Below are the code and all the weights of a small trained network. Each question names an input and a target symbol and asks about switching units off, where a switched-off unit gives its printed mean instead of its output.

import numpy as np


def w(rows, s, z=0):
    codes = np.array(rows[::2]) - 128.0
    scale = np.full(codes.shape[1], s)
    scale[-1] = z or s
    return codes * scale


def softmax(a):
    e = np.exp(a - a.max(-1, keepdims=True))
    return e / e.sum(-1, keepdims=True)


def log_softmax(a):
    a = a - a.max(-1, keepdims=True)
    return a - np.log(np.exp(a).sum(-1, keepdims=True))


def net(x, mask):
    ids = ['ΔΛΠΦΩαβγεζηθμξτψ'.index(c) for c in x.split()]
    T = len(ids)
    res = E[ids] + P[:T]
    u = 0
    for l in range(3):
        r = res
        for j in range(2):
            rows = slice(2 * j, 2 * j + 2)
            q, k, v = (r @ M[l][rows].T for M in (Q, K, V))
            z = softmax(np.where(np.tri(T) > 0, q @ k.T / 2**0.5, -1e9)) @ v
            o = O[l][rows]
            res = res + np.where(mask[u + j], z, o[:, -1]) @ o[:, :-1]
        u += 2
    return log_softmax(res[-1] @ U[:, :-1].T + U[:, -1])


Q, K, V, O = {}, {}, {}, {}
E = w([
[105,135,111],'Δ',
[98,129,114],'Λ',
[98,129,116],'Π',
[97,130,116],'Φ',
[111,134,122],'Ω',
[102,129,123],'α',
[101,126,116],'β',
[93,130,109],'γ',
[108,123,114],'ε',
[89,115,82],'ζ',
[128,81,153],'η',
[131,77,152],'θ',
[200,99,115],'μ',
[250,251,124],'ξ',
[143,79,196],'τ',
[52,173,145],'ψ',
],0.021)
P = w([
[169,167,175],'0',
[155,149,165],'1',
[159,122,175],'2',
[134,122,189],'3',
[123,112,191],'4',
[108,105,204],'5',
[95,92,201],'6',
[92,75,217],'7',
[70,75,218],'8',
[62,51,222],'9',
[46,49,240],'10',
[39,22,236],'11',
[22,25,243],'12',
[16,14,254],'13',
],0.0051)
Q[0] = w([
[139,225,182],'0.h0',
[170,90,176],'0.h0',
[2,144,182],'0.h1',
[40,84,137],'0.h1',
],0.042)
K[0] = w([
[158,188,252],'0.h0',
[117,1,186],'0.h0',
[23,36,121],'0.h1',
[24,57,204],'0.h1',
],0.03)
V[0] = w([
[99,186,170],'0.h0',
[109,155,64],'0.h0',
[29,173,59],'0.h1',
[174,85,9],'0.h1',
],0.015)
O[0] = w([
[170,108,106,134],'0.h0',
[139,102,194,154],'0.h0',
[12,207,182,153],'0.h1',
[88,49,243,2],'0.h1',
],0.011,0.0052)
Q[1] = w([
[188,162,127],'1.h0',
[253,104,128],'1.h0',
[49,183,170],'1.h1',
[111,160,137],'1.h1',
],0.047)
K[1] = w([
[83,144,143],'1.h0',
[3,128,113],'1.h0',
[54,101,122],'1.h1',
[83,103,113],'1.h1',
],0.056)
V[1] = w([
[118,111,82],'1.h0',
[148,130,136],'1.h0',
[128,118,130],'1.h1',
[32,6,12],'1.h1',
],0.011)
O[1] = w([
[103,111,104,176],'1.h0',
[107,181,127,246],'1.h0',
[102,117,121,111],'1.h1',
[8,81,3,125],'1.h1',
],0.0058,0.0011)
Q[2] = w([
[38,250,134],'2.h0',
[70,134,69],'2.h0',
[211,102,245],'2.h1',
[62,211,4],'2.h1',
],0.032)
K[2] = w([
[197,109,253],'2.h0',
[119,70,165],'2.h0',
[26,156,125],'2.h1',
[211,77,58],'2.h1',
],0.034)
V[2] = w([
[34,152,84],'2.h0',
[89,33,142],'2.h0',
[121,254,102],'2.h1',
[174,120,122],'2.h1',
],0.0071)
O[2] = w([
[3,132,74,1],'2.h0',
[95,60,100,62],'2.h0',
[147,184,151,130],'2.h1',
[174,85,123,225],'2.h1',
],0.0065,0.0069)
U = w([
[178,178,177,211],'Δ',
[154,170,185,213],'Λ',
[153,161,205,124],'Π',
[177,152,75,2],'Φ',
[114,178,161,197],'Ω',
[134,164,165,30],'α',
[129,160,158,129],'β',
[133,168,161,48],'γ',
[138,106,131,124],'ε',
[59,114,255,165],'ζ',
[126,179,157,121],'η',
[128,168,156,106],'θ',
[171,155,175,65],'μ',
[134,119,125,136],'ξ',
[128,237,77,61],'τ',
[135,36,212,195],'ψ',
],0.0078,0.006)

Each question gives the input, a string of symbols that net reads in full, and the target symbol t.
The units are the heads (2 rows each of Q, K, V and O). Each row of codes is followed by its name. A weight is (code - 128) times the scale printed after its matrix; where a second scale follows, it is the last column's (O and U).
mask holds one flag per head, layer by layer. A switched-off head (its flag False) gives its mean, the last column of its rows in O, instead of its output. The means were averaged over made-up inputs and are rounded, as every weight is.
A unit's drop is (log p(t) with every unit on - log p(t) with that unit switched off) / (log p(t) with every unit on - log p(t) with every unit switched off).
The circuit of an input: a set's keep is (log p(t) with only the set's units on - log p(t) with every unit switched off) / (log p(t) with every unit on - log p(t) with every unit switched off). Starting from all 6 units, units are removed one at a time, each time the one whose removal leaves the highest keep (on an exact tie, the one counted first), for as long as the keep stays at least 0.8.
units of the circuit, in order: the units of the circuit, biggest drop first
heads that matter: for each layer, one digit per head in row order, 1 if its drop is at least 0.15 and else 0, layers parted by /
drop when u is switched off: that unit's drop, to one decimal
input ψ Δ Φ, target τ: units of the circuit, in order => [0.h1]
input ζ Φ β ξ Π, target Δ: heads that matter => 01 / 01 / 10
input ζ η Φ ζ μ γ τ μ θ τ γ Λ, target Φ: heads that matter => 01 / 00 / 00
input Δ ζ ζ Δ ζ ε Φ, target ζ: units of the circuit, in order => [0.h1, 2.h0]
input Ω α Π ψ γ, target τ: heads that matter => 01 / 00 / 00
input θ ε α η ζ Δ ξ Φ, target Δ: units of the circuit, in order => [2.h0, 1.h1, 0.h1]
input μ ξ Π, target Δ: heads that matter => 00 / 01 / 10
input γ Π τ α ζ, target Φ: heads that matter => 01 / 00 / 00
input ζ ψ γ η η μ ζ Φ, target ψ: units of the circuit, in order => [0.h1, 2.h1, 2.h0]
input μ η ζ μ α ψ Δ ξ Δ Ω, target Δ: heads that matter => 00 / 01 / 10
input ζ ξ ζ Π Φ ζ γ γ α, target Δ: units of the circuit, in order => [2.h0, 1.h1]
input ψ Δ τ ζ ψ ζ ζ ζ γ Φ, target ζ: units of the circuit, in order => [0.h1, 0.h0, 2.h0]
input Λ Φ ε ξ Π γ ζ ζ ζ ζ Λ ζ τ, target Δ: heads that matter => 00 / 01 / 00
input θ Π Φ ζ η μ γ Φ, target ψ: units of the circuit, in order => [0.h1, 2.h1, 2.h0, 1.h1]
input Φ α Δ Λ Λ Π ξ Π ε η, target Δ: units of the circuit, in order => [1.h1]
input Φ γ ζ μ Δ ζ, target ψ: units of the circuit, in order => [0.h1, 2.h0, 2.h1]
input ξ ζ Ω ζ ζ γ θ Λ ζ γ Φ η ψ, target Δ: heads that matter => 10 / 01 / 11
input ξ ζ ε ζ, target Δ: units of the circuit, in order => [2.h0, 1.h1]
input ε ξ ζ Δ γ μ Φ β Ω, target Δ: heads that matter => 10 / 01 / 10
input Φ Λ ζ τ Ω γ Π α Φ ψ ζ μ ζ μ, target ψ: heads that matter => 11 / 00 / 00
input Φ ζ β, target ζ: units of the circuit, in order => [0.h1]
input Δ τ Λ Π τ ζ, target Φ: drop when 2.h0 is switched off => 0.0
input Λ ε Λ Δ μ ζ Φ α, target ζ: drop when 2.h0 is switched off => -0.1
input ψ μ Λ γ Λ Λ α ε μ ζ μ Φ γ, target ψ: drop when 2.h1 is switched off => 0.8
input ζ μ γ, target ψ: drop when 2.h0 is switched off => 0.4
